Below are the code and all the weights of a small trained network. Each question names an input and a class and asks about switching units off, where a switched-off unit gives its printed mean instead of its output.

import numpy as np


def w(rows, s, z=0):
    codes = np.array(rows[::2]) - 128.0
    scale = np.full(codes.shape[1], s)
    scale[-1] = z or s
    return codes * scale


def f(y):
    return np.maximum(y, 0)


def log_softmax(a):
    a = a - a.max(-1, keepdims=True)
    return a - np.log(np.exp(a).sum(-1, keepdims=True))


def net(x, mask):
    res = np.array(x, float).reshape(1, 4) / 4 @ E
    y = f(res @ A[0][:, :-1].T + A[0][:, -1])
    res = res + np.where(mask, y, B[0][:, -1]) @ B[0][:, :-1]
    return log_softmax(res[-1] @ U[:, :-1].T + U[:, -1])


A, B = {}, {}
E = w([
[254,92,249,158],'x0',
[180,194,137,51],'x1',
[238,77,77,114],'x2',
[32,191,185,107],'x3',
],0.0079)
A[0] = w([
[112,149,196,77,136],'neuron 1',
[158,116,141,83,185],'neuron 2',
[141,163,177,173,213],'neuron 3',
[127,184,106,127,109],'neuron 4',
[143,126,73,167,209],'neuron 5',
[159,182,129,69,198],'neuron 6',
[125,184,147,116,87],'neuron 7',
[104,160,80,138,90],'neuron 8',
[114,146,23,115,113],'neuron 9',
[71,111,140,93,113],'neuron 10',
[82,131,150,84,128],'neuron 11',
[119,124,140,159,199],'neuron 12',
[123,147,35,133,201],'neuron 13',
[204,59,123,137,47],'neuron 14',
[125,121,53,115,2],'neuron 15',
[121,93,149,162,217],'neuron 16',
[127,176,173,123,165],'neuron 17',
[123,191,4,160,205],'neuron 18',
[161,93,130,122,42],'neuron 19',
[130,113,119,157,100],'neuron 20',
[73,180,126,153,165],'neuron 21',
[78,126,125,98,114],'neuron 22',
[51,174,75,112,138],'neuron 23',
[78,182,155,138,113],'neuron 24',
[129,84,77,92,11],'neuron 25',
],0.013,0.0055)
B[0] = w([
[91,108,121,158,194],'neuron 1',
[113,114,138,152,187],'neuron 2',
[179,166,157,237,209],'neuron 3',
[139,102,103,111,159],'neuron 4',
[120,124,170,123,206],'neuron 5',
[113,136,111,155,203],'neuron 6',
[125,105,118,154,162],'neuron 7',
[219,82,58,94,175],'neuron 8',
[153,255,201,175,218],'neuron 9',
[136,68,96,81,182],'neuron 10',
[82,91,109,99,185],'neuron 11',
[117,137,138,137,179],'neuron 12',
[80,201,236,198,229],'neuron 13',
[198,80,74,87,231],'neuron 14',
[228,118,142,225,161],'neuron 15',
[130,178,126,141,202],'neuron 16',
[77,138,122,169,190],'neuron 17',
[89,178,181,162,254],'neuron 18',
[155,81,123,70,161],'neuron 19',
[171,106,114,110,146],'neuron 20',
[104,141,122,51,224],'neuron 21',
[137,76,73,71,183],'neuron 22',
[123,69,76,33,253],'neuron 23',
[150,133,115,57,208],'neuron 24',
[201,135,101,137,154],'neuron 25',
],0.0071,0.0092)
U = w([
[5,187,177,123,197],'0',
[122,171,145,161,228],'1',
[117,89,61,38,2],'2',
],0.011,0.0029)

Each question gives the input, the list of numbers given to net, and the class t.
The units are the neurons (one row each of A and B). Each row of codes is followed by its name. A weight is (code - 128) times the scale printed after its matrix; where a second scale follows, it is the last column's (A, B and U).
mask holds one flag per neuron, in row order. A switched-off neuron (its flag False) gives its mean, the last column of its row in B, instead of its output. The means were averaged over made-up inputs and are rounded, as every weight is.
A unit's drop is (log p(t) with every unit on - log p(t) with that unit switched off) / (log p(t) with every unit on - log p(t) with every unit switched off).
The circuit of an input: a set's keep is (log p(t) with only the set's units on - log p(t) with every unit switched off) / (log p(t) with every unit on - log p(t) with every unit switched off). Starting from the 12 units with the biggest drops (on a tie, the unit counted first), units are removed one at a time, each time the one whose removal leaves the highest keep (on an exact tie, the one counted first), for as long as the keep stays at least 0.8.
units of the circuit, in order: the units of the circuit, biggest drop first
top k neurons: the k neurons with the biggest drops, biggest first
drop when u is switched off: that unit's drop, to one decimal
input [0,2,-7,2], class 2: units of the circuit, in order : [neuron 13; neuron 18; neuron 9]
input [-4,3,6,1], class 0: units of the circuit, in order : [neuron 13]
input [-6,6,0,-8], class 0: top 4 neurons : [neuron 13; neuron 18; neuron 14; neuron 3]
input [0,5,5,-7], class 1: top 2 neurons : [neuron 23; neuron 13]
input [-6,-2,8,0], class 1: top 2 neurons : [neuron 15; neuron 25]
input [-7,2,-1,4], class 2: top 2 neurons : [neuron 23; neuron 8]
input [-4,8,-1,3], class 2: top 3 neurons : [neuron 23; neuron 8; neuron 22]
input [7,-5,4,-8], class 2: drop when neuron 14 is switched off : 0.7
input [-1,3,2,-6], class 1: drop when neuron 23 is switched off : 0.1
input [-2,6,-4,8], class 2: drop when neuron 13 is switched off : 0.0
